[116 118 154 109 119 156 111] out 156, 109

[103 142 152 119] out 152, 103

[129 117 108 107] out 129, 107

[[138 145 100 101 129 112]
 [151 113 129 117 116  99]
 [123 124 110 115 135 132]] out 151, 99

[143 136 118 155 119] out 155, 118

[141 106 149 111] out 149, 106

[[126 139 139 135 129]
 [150 124 104 146 147]] out 150, 104

[114 120 142 134 121 124 102] out 142, 102

[127 106 124 114 129] out 129, 106
---
[[128 134 107 131 126 140 116 130 122 141 117 116]
 [121 125 156 115 130 111 156 138 132 105 120 139]
 [130 128 128 132 132 125 122 135 133 129 119 119]
 [122 136 130 126 134 115 124 120 119 135 137 138]
 [124 141 138 122 137 111 135 123 121 126 133 141]
 [127 110 142 117 138 126 138 126 138 110 129 137]
 [127 130 119 130 130 131 118 132 121 135 130 127]
 [120 142 148 116 117 111 144 136 120 115 129 135]
 [126 135 109 132 122 139 138 140 127 131 110 109]
 [132 134 101 136 123 146 111 142 126 148 110 106]
 [135 121 109 134 135 140 111 122 130 144 130 117]] -> 141

[[151 142 112 149 127 130]
 [149 129 125 110 154 129]
 [112 122 128 109 136 134]
 [131 132 139 109 153 112]
 [124 114 139 151 108 136]
 [130 110 150 151 118 129]
 [113 152 112 131 115 119]
 [133 109 148 135 124 141]
 [153 114 135 143 136 140]
 [108 140 118 134 108 124]
 [129 153 121 134 132 112]
 [108 109 149 128 114 134]] -> 149

[[137 150 112 122 107 135]
 [157 131 136 148 125 102]
 [135 138 125 126 122 128]
 [140 134 133 132 129 115]
 [133 136 127 126 125 127]
 [136 142 119 125 113 134]
 [134 138 122 125 117 136]
 [155 148 126 137 116 107]
 [133 144 123 122 123 122]
 [136 143 118 125 112 136]
 [135 147 121 122 120 121]] -> 122

[[117 132 126 133 151 137 125 126 129 122]
 [132 130 122 122 149 124 132 126 127 128]
 [139 126 130 134 130 128 132 126 125 122]
 [103 121 130 130 132 126 127 125 130 132]
 [108 132 129 132 124 128 132 127 124 130]
 [126 128 125 122 122 122 126 122 123 125]
 [138 126 127 123 120 130 121 128 131 132]] -> 126

[[149 122 124 137 130 135 131 122 127 132 120]
 [148 119 125 135 131 135 133 123 126 133 124]
 [147 117 126 134 132 135 135 123 125 133 127]
 [146 116 126 134 132 135 136 124 125 133 127]
 [148 120 124 136 131 135 132 123 126 132 122]
 [147 118 125 135 131 135 134 123 126 133 125]
 [149 121 124 136 130 135 131 122 126 132 121]
 [147 118 125 135 131 135 134 123 126 133 126]] -> 127

[[124 137 114 130 121 122 131 129 134 147 118 103 139]
 [124 126 129 139 122 126 125 128 141 118 117 158 120]
 [114 133 137 129 117 116 129 139 130 128 133 131 128]
 [145 128 118 127 139 135 126 136 146 136 131 132 128]
 [137 127 127 127 115 119 128 125 138 117 127 104 139]
 [139 122 133 124 112 103 128 133 134 145 122 127 127]
 [147 132 139 136 119 124 125 123 111 131 132 108 139]
 [129 133 134 123 121 131 129 129 120 134 138 109 127]
 [115 132 133 122 138 137 126 130 138 119 131 126 129]
 [134 134 132 121 122 134 123 118 120 123 132 126 128]
 [143 128 134 124 133 128 125 116 148 112 129 132 124]] -> 118
---
[[126 105 112 133]
 [132 131 134 118]
 [137 115 117 121]] → 134

[[117 134 113 139 122]
 [114 155 109 154 127]] → 113

[[125 128 119 123]
 [153 141 118 115]] → 119

[[130 114 134 145]
 [120 134 134 153]
 [130 113 134 147]] → 134

[[134 154 125 115 129]
 [138 130 105 113 139]
 [140 115 137 131 115]] → 105

[[134 142 155 152 139]
 [132 137 146 145 135]] → 155

[[106 128 137 136 132]
 [132 149 126 120 146]
 [137 141 130 121 139]] → 126

[[133 132 129 121 122]
 [156 136 117 118 104]] → 129
---
[104 122 130 121 137]
121

[[148 107 124 131 107 121]
 [129 131 114 126 128 143]]
107

[151 138 126 116]
126

[144 133 101 125 122 135 119]
135

[106 112 112 116 100 109 113]
109

[106 150 116 132]
116

[136 132 118 152 124 110]
124

[[109 153 156 122 113 117]
 [115 123 108 105 107 140]]
113

[141 151 148 114]
148

[130 101 102 145 115 105 103]
105
---
array([[143, 141, 120, 145, 117, 124, 138],
       [107, 121, 150, 131, 123, 123, 135]])	117

array([127, 120, 120, 136, 103])	120

array([150, 117, 103, 134, 146, 121, 135])	146

array([[133, 111, 124, 116, 108, 106, 135],
       [114, 136, 123, 134, 145, 147, 131]])	108

array([115, 120,  99, 131])	120

array([121, 140, 141, 110, 128, 138, 103])	128

array([135, 122, 118, 117, 138, 107])	117
